Small tables with named rows and columns. After each table, cells are looked up by row and column.

zozo
         tes  gubama  kob  toru  tep  tamiz
kepofiz  156     163  190   111  172     59
beke      20      59   20    69   60     88
sakured   93      61   86    84   56     13
sorobo    11      51  133   122  169    235

toru of sakured: 84
tes of kepofiz: 156
gubama of kepofiz: 163
gubama of beke: 59
gubama of sorobo: 51
tamiz of kepofiz: 59
tep of sakured: 56
tamiz of sorobo: 235
tes of sorobo: 11
kob of kepofiz: 190
tes of sakured: 93
tamiz of sakured: 13
tes of beke: 20
gubama of sakured: 61
kob of beke: 20
kob of sorobo: 133
toru of kepofiz: 111
tep of kepofiz: 172

ker =
,tozus,lezeded,zef,zugip,dusu
mol,0.48,-0.46,-0.26,0.01,0.15
fudez,0.54,0.21,0.35,-0.16,0.04
rezim,-0.36,0.24,0.57,0.59,0.62
gef,-0.65,-0.52,0.39,0.36,0.06

What is the zef of rezim in ker? 0.57
What is the dusu of fudez in ker? 0.04
What is the tozus of gef in ker? -0.65
What is the zugip of fudez in ker? -0.16
What is the zef of mol in ker? -0.26
What is the zef of gef in ker? 0.39
Which row has the largest tozus? fudez

Table zup
	vakufab	lif	sufosa	zum	zit	gidubal	nis
fop	182	153	167	166	167	164	170
vegivol	42	224	134	107	110	127	102
vud	181	166	171	153	160	154	167
figu	180	159	168	161	165	159	169
zavo	88	213	148	113	122	129	122
rikub	186	165	172	153	161	152	169
gones	179	166	169	152	160	154	167
kudedu	165	127	152	198	181	188	170
rofu	161	161	161	161	160	160	161
rebu	23	239	131	94	100	119	92
veg	181	161	169	158	164	158	170
fedor	203	154	176	162	170	159	178

gidubal of kudedu = 188
zum of kudedu = 198
sufosa of zavo = 148
gidubal of fedor = 159
lif of rikub = 165
nis of veg = 170
zum of veg = 158
zum of fedor = 162
sufosa of rebu = 131
vakufab of figu = 180
gidubal of vud = 154
lif of kudedu = 127
zum of fop = 166
nis of zavo = 122
zum of rikub = 153

dutugog =
,gakugip,tun,dufu,pireval,pugeso,nav,vovat,zar,zet,rimusit
pemogon,-89,281,96,-108,22,-463,-45,1,42,52
nedi,-39,886,-256,399,136,-14,-95,21,66,-20
zesafez,397,251,745,-306,68,356,-38,-145,232,-223
mozofup,-90,-245,-102,-184,99,569,-204,-133,143,22
zez,-62,-395,-513,-188,317,174,44,2,-8,-78

rimusit of nedi is -20
gakugip of pemogon is -89
nav of pemogon is -463
zar of nedi is 21
rimusit of zesafez is -223
tun of zez is -395
nav of nedi is -14
rimusit of pemogon is 52
pireval of zesafez is -306
pireval of pemogon is -108
rimusit of mozofup is 22
zet of zesafez is 232
vovat of mozofup is -204
nav of zesafez is 356
vovat of pemogon is -45
dufu of zez is -513
rimusit of zez is -78
Row with the largest pireval: nedi

pil:
        botorug  pabi  dutibe  nit  mip  dos  sosu  zet  vel  nazagid
zitiku      190   120     214  192  124  115   119  135  127      111
gog         168   118     149  187  191  141   168  154  141      222
suteba      114   123     184   59  179  141   166  176  129      166
dizer       167   131     168  196  108  147   141  142  122       97
tagi        138   130     159  117  139  117   121  131  135      133

zet of dizer: 142
dutibe of dizer: 168
vel of gog: 141
pabi of gog: 118
nit of tagi: 117
nit of dizer: 196
nazagid of zitiku: 111
nazagid of gog: 222
pabi of dizer: 131
mip of gog: 191
pabi of zitiku: 120
botorug of suteba: 114
dutibe of gog: 149
mip of zitiku: 124
mip of suteba: 179
nazagid of dizer: 97
Row with the largest zet: suteba

bez
|  | tuzo | golad | zovor | figo | pafedip | tefima |
|---|---|---|---|---|---|---|
| rim | 67 | 54 | 67 | 85 | 46 | 63 |
| fubib | 65 | 54 | 57 | 73 | 69 | 19 |
| talane | 187 | 73 | 124 | 112 | 88 | 195 |
| govob | 95 | 51 | 73 | 79 | 53 | 129 |
| vis | 23 | 60 | 27 | 22 | 62 | 61 |

fubib, tefima: 19
talane, tefima: 195
govob, golad: 51
govob, figo: 79
vis, zovor: 27
govob, tefima: 129
talane, pafedip: 88
rim, zovor: 67

raselu:
        putupa   nen  borokag
pes        0.1  -0.6      0.1
veteda    -0.3   0.7     -0.9
berolo     0.0  -0.6      0.1

berolo, nen: -0.6
pes, borokag: 0.1
berolo, putupa: 0.0
pes, nen: -0.6
pes, putupa: 0.1
veteda, nen: 0.7
veteda, putupa: -0.3
berolo, borokag: 0.1
veteda, borokag: -0.9
Row with the largest nen: veteda

vev:
	sefus	tob	midet	lop	rugo	pasa
bibu	71	168	227	152	101	48
lapez	189	113	244	164	11	238
zeze	162	81	91	105	214	59
los	71	139	183	158	196	35
nunago	218	105	171	225	157	61

zeze, midet -> 91
zeze, pasa -> 59
nunago, rugo -> 157
lapez, pasa -> 238
bibu, rugo -> 101
lapez, lop -> 164
bibu, lop -> 152
los, sefus -> 71
los, pasa -> 35
bibu, sefus -> 71
los, rugo -> 196
lapez, tob -> 113
bibu, tob -> 168
bibu, midet -> 227
zeze, lop -> 105
nunago, sefus -> 218
zeze, tob -> 81
los, lop -> 158
nunago, pasa -> 61
lapez, rugo -> 11
Which row has the largest sefus? nunago

kefelop =
           mito   sobit   gizos    sivi
mami     -3.990   4.998  -2.365   9.936
siz      -5.429  -2.990   8.813  -2.589
sep       5.093  -3.230   5.033  -7.994
guviv    -8.821   0.822   5.039   5.329
libi     -3.466   5.109  -2.774   9.954
beso      1.562   5.912  -5.791   8.877
dape     -5.497  -2.961   8.804  -2.522
sepig     8.929  -1.441   1.206  -6.925
lus      -4.293  -3.390   8.892  -3.688
ganadip   1.653  -3.828   7.200  -7.312
mit       9.138  -1.374   0.934  -6.767
nul       0.275   5.830  -5.115   9.329

mami, gizos => -2.365
mami, mito => -3.990
libi, mito => -3.466
beso, sivi => 8.877
sep, sivi => -7.994
libi, sobit => 5.109
ganadip, mito => 1.653
lus, sivi => -3.688
lus, sobit => -3.390
ganadip, gizos => 7.200
sep, sobit => -3.230
guviv, mito => -8.821
nul, gizos => -5.115
siz, sobit => -2.990
lus, gizos => 8.892
sep, gizos => 5.033
dape, sobit => -2.961
nul, sobit => 5.830
guviv, gizos => 5.039
sepig, gizos => 1.206

